Questions about the row below.
1) What is the entry just right of 123?
2) What is the entry just right of the largest entry?
3) What is the minimum?
[123 150 153 126 138 125]
1) 150
2) 126
3) 123

Questions about the matrix below.
1) Read off the last entry, reading row by row.
2) Read off the top-right entry.
3) Read off the bottom-left entry.
4) Read off the 3rd entry from the end, reading row by row.
5) Read off the 3rd entry on the diagonal from the top-right corner.
6) Read off the entry in the top-left corner.
[[127 135 122 143 132 128 136 129 133 145 129 123 134 130 112]
 [138 127 118 150 138 119 148 135 132 140 132 136 147 126 121]
 [152 107 124 119 137 111 137 141 129 109 133 151 134 121 157]
 [115 137 133 128 122 138 121 121 126 132 124 117 123 132 118]
 [102 141 145 131 112 149 119 115 109 114 121 122 137 132 125]
 [142 114 127 103 131 118 118 133 135 119 130 131 107 125 146]
 [121 137 127 150 128 133 139 126 123 135 128 129 146 129 116]
 [135 126 122 121 133 122 124 130 138 139 130 121 113 129 123]
 [127 130 126 130 129 128 128 127 130 134 128 124 126 129 123]
 [135 121 130 136 130 124 140 133 119 112 130 147 149 124 143]
 [120 132 132 126 123 133 123 124 124 126 126 124 126 130 126]
 [129 130 124 133 130 127 130 129 132 137 129 125 128 129 121]
 [132 131 119 139 135 123 135 131 137 146 130 123 129 129 114]
 [129 125 130 113 125 128 119 127 130 123 127 125 114 128 134]]
1) 134
2) 112
3) 129
4) 114
5) 134
6) 127

[149, 108, 150, 152, 107]
Which number is the last entry? 107
The second largest entry: 150
The first entry from the left -> 149

Questions about the array below.
1) Read off the entry directly below the largest entry.
2) Read off the entry just left of the smallest entry.
3) Read off the minimum.
4) Read off the bottom-right entry.
5) Read off the top-left entry.
6) Read off the bottom-left entry.
7) Read off the entry just right of the largest entry.
8) Read off the third entry on the diagonal from the top-right corner.
[[125 122 136 135 118 113 125]
 [136 123 145 128 122 126 136]
 [134 135 146 138 114 140 120]
 [123 131 124 142 126 158 111]
 [129 135 130 133 128 124 119]
 [127 138 126 119 127 131 129]
 [125 132 116 144 141 152 108]
 [131 129 133 112 124 107 143]
 [120 111 125 138 129 119 126]
 [135 126 130 126 141 121 132]
 [129 123 134 153 131 147 109]
 [120 119 100 127 151 122 128]]
1) 124
2) 119
3) 100
4) 128
5) 125
6) 120
7) 111
8) 114

Questions about the grid below.
1) Find the third-last entry, reading row by row.
2) Find the entry in the top-left corner.
3) Find the second entry from the end, reading row by row.
4) Find the fourth entry, reading row by row.
5) Find the minimum.
6) Find the entry just left of the largest entry.
7) Find the bottom-left entry.
8) Find the entry just right of 107.
[[113 107 144 130 148 115 117 143 112 127 139 148 130 141]
 [137 114 109 125 152 125 151 146 121 113 101 122 129 137]
 [137 115 148 115 129 111 149 111 117 136 144 116 136 139]
 [149 141 121 113 133 110 114 132 132 149 113 136 144 149]]
1) 136
2) 113
3) 144
4) 130
5) 101
6) 125
7) 149
8) 144

Read these off the matrix that follows. Counting starts at 1.
1) Give the entry in row 1 and column 2.
2) Give the entry at row 1, column 3.
3) Give the entry in the bottom-left corner.
4) Give the entry directly below the smallest entry.
5) Give the entry directly above the largest entry.
6) Give the largest entry.
7) Give the entry in row 2 and column 1.
8) Give the bottom-right entry.
[[127 143 145 129 131 126 128 128 131 130]
 [129 128 128 127 128 136 151 133 129 128]
 [127 131 128 127 132 129 135 150 135 129]
 [128 131 149 140 129 127 128 128 128 128]
 [145 148 129 127 131 132 127 129 128 130]
 [129 140 148 131 129 130 128 128 128 128]
 [140 129 128 128 129 128 128 128 131 148]
 [143 148 131 128 129 134 127 127 125 129]
 [129 129 128 128 128 143 148 132 127 128]
 [128 128 142 145 129 127 128 128 128 128]
 [144 145 130 129 128 129 128 127 128 130]
 [137 150 131 126 130 127 128 129 131 129]
 [128 127 128 130 137 148 132 127 128 127]
 [130 130 127 127 130 129 128 129 141 150]]
1) 143
2) 145
3) 130
4) 127
5) 128
6) 151
7) 129
8) 150
